Here is a tiny trained network, its code and every weight. The questions are about switching its units off for an input and a class, where a switched-off unit gives its printed mean instead of its output.

import numpy as np


def w(rows, s, z=0):
    codes = np.array(rows[::2]) - 128.0
    scale = np.full(codes.shape[1], s)
    scale[-1] = z or s
    return codes * scale


def f(y):
    return y / 2 * (1 + np.tanh(0.7978845608 * (y + 0.044715 * y**3)))


def log_softmax(a):
    a = a - a.max(-1, keepdims=True)
    return a - np.log(np.exp(a).sum(-1, keepdims=True))


def net(x, mask):
    res = np.array(x, float).reshape(1, 5) / 4 @ E
    y = f(res @ A[0][:, :-1].T + A[0][:, -1])
    res = res + np.where(mask, y, B[0][:, -1]) @ B[0][:, :-1]
    return log_softmax(res[-1] @ U[:, :-1].T + U[:, -1])


A, B = {}, {}
E = w([
[65,211,178,54,127,96,158,120],'x0',
[36,168,138,235,65,174,254,114],'x1',
[163,151,107,177,185,35,176,145],'x2',
[77,57,157,138,212,189,169,129],'x3',
[208,153,192,166,89,86,161,24],'x4',
],0.011)
A[0] = w([
[144,55,197,139,187,179,131,123,118],'N0',
[120,153,83,151,86,120,128,143,191],'N1',
[129,128,68,97,157,110,121,195,91],'N2',
[190,135,160,118,169,90,153,90,99],'N3',
[200,4,103,140,110,171,73,109,148],'N4',
[177,128,174,142,110,28,113,57,86],'N5',
[77,130,128,27,135,173,88,136,118],'N6',
[105,93,111,140,160,168,152,88,124],'N7',
[174,194,193,123,158,67,116,113,166],'N8',
[122,145,153,64,142,139,79,117,137],'N9',
[98,147,112,96,131,107,126,147,107],'N10',
[79,112,136,140,111,149,123,228,158],'N11',
[167,76,134,111,122,119,165,24,72],'N12',
[138,178,186,162,97,151,149,104,76],'N13',
[127,140,211,54,145,154,82,157,181],'N14',
[134,196,139,189,106,171,146,57,103],'N15',
[100,100,123,144,193,130,205,176,120],'N16',
[120,137,107,51,106,133,125,161,2],'N17',
],0.013,0.0053)
B[0] = w([
[127,85,62,23,194,172,107,82,201],'N0',
[98,143,174,77,159,124,133,95,176],'N1',
[107,36,97,116,152,135,152,72,188],'N2',
[130,157,167,151,166,125,177,173,209],'N3',
[201,204,51,46,133,160,108,219,235],'N4',
[191,151,121,132,174,66,175,150,254],'N5',
[225,75,130,167,134,46,107,97,223],'N6',
[89,159,111,58,146,155,152,115,176],'N7',
[210,92,100,146,118,84,164,130,248],'N8',
[153,118,164,138,70,58,110,142,201],'N9',
[176,124,114,164,170,105,142,86,158],'N10',
[124,102,155,145,153,128,163,183,199],'N11',
[132,2,169,136,177,158,205,82,198],'N12',
[138,101,190,75,70,121,92,89,208],'N13',
[231,84,133,201,96,104,105,97,225],'N14',
[59,116,187,134,58,92,89,107,232],'N15',
[59,133,197,100,128,170,199,238,212],'N16',
[154,132,200,137,115,106,140,121,164],'N17',
],0.0096,0.014)
U = w([
[98,94,124,134,176,140,169,131,215],'0',
[131,160,91,249,141,172,74,73,2],'1',
[61,159,171,163,66,126,117,160,89],'2',
[170,96,123,183,95,75,100,44,122],'3',
[203,126,89,144,150,94,136,212,149],'4',
[121,133,40,67,139,182,47,141,107],'5',
],0.013,0.006)

Each question gives the input, the list of numbers given to net, and the class t.
The units are the neurons (one row each of A and B). Each row of codes is followed by its name. A weight is (code - 128) times the scale printed after its matrix; where a second scale follows, it is the last column's (A, B and U).
mask holds one flag per neuron, in row order. A switched-off neuron (its flag False) gives its mean, the last column of its row in B, instead of its output. The means were averaged over made-up inputs and are rounded, as every weight is.
A unit's drop is (log p(t) with every unit on - log p(t) with that unit switched off) / (log p(t) with every unit on - log p(t) with every unit switched off).
The circuit of an input: a set's keep is (log p(t) with only the set's units on - log p(t) with every unit switched off) / (log p(t) with every unit on - log p(t) with every unit switched off). Starting from the 12 units with the biggest drops (on a tie, the unit counted first), units are removed one at a time, each time the one whose removal leaves the highest keep (on an exact tie, the one counted first), for as long as the keep stays at least 0.8.
circuit, biggest first: the units of the circuit, biggest drop first
unit that matters most: the unit with the biggest drop
top k neurons: the k neurons with the biggest drops, biggest first
drop when u is switched off: that unit's drop, to one decimal
input [6,5,-7,2,-3], class 3: unit that matters most -> N6
input [-2,2,-4,0,-4], class 5: circuit, biggest first -> (N5; N8)
input [8,4,-3,2,2], class 3: top 3 neurons -> (N16; N3; N4)
input [8,7,6,-3,-8], class 0: top 3 neurons -> (N10; N15; N2)
input [3,6,-1,0,-5], class 2: top 2 neurons -> (N0; N12)
input [4,-2,-4,8,0], class 3: top 3 neurons -> (N6; N14; N4)
input [-8,2,8,-2,8], class 4: top 3 neurons -> (N5; N3; N4)
input [6,5,-5,-4,-2], class 3: top 2 neurons -> (N16; N6)
input [8,4,3,6,7], class 2: top 2 neurons -> (N15; N13)
input [-1,-5,-6,4,3], class 5: top 2 neurons -> (N4; N0)
input [1,-5,8,3,-8], class 0: top 2 neurons -> (N2; N4)
input [7,-3,8,7,-3], class 0: drop when N5 is switched off -> 0.4
input [-8,-2,5,8,1], class 5: drop when N0 is switched off -> 0.1
input [4,1,-6,5,-2], class 3: circuit, biggest first -> (N6)
input [2,5,-4,0,4], class 2: drop when N14 is switched off -> 0.1
input [-5,-2,-6,-8,5], class 4: drop when N4 is switched off -> 0.7
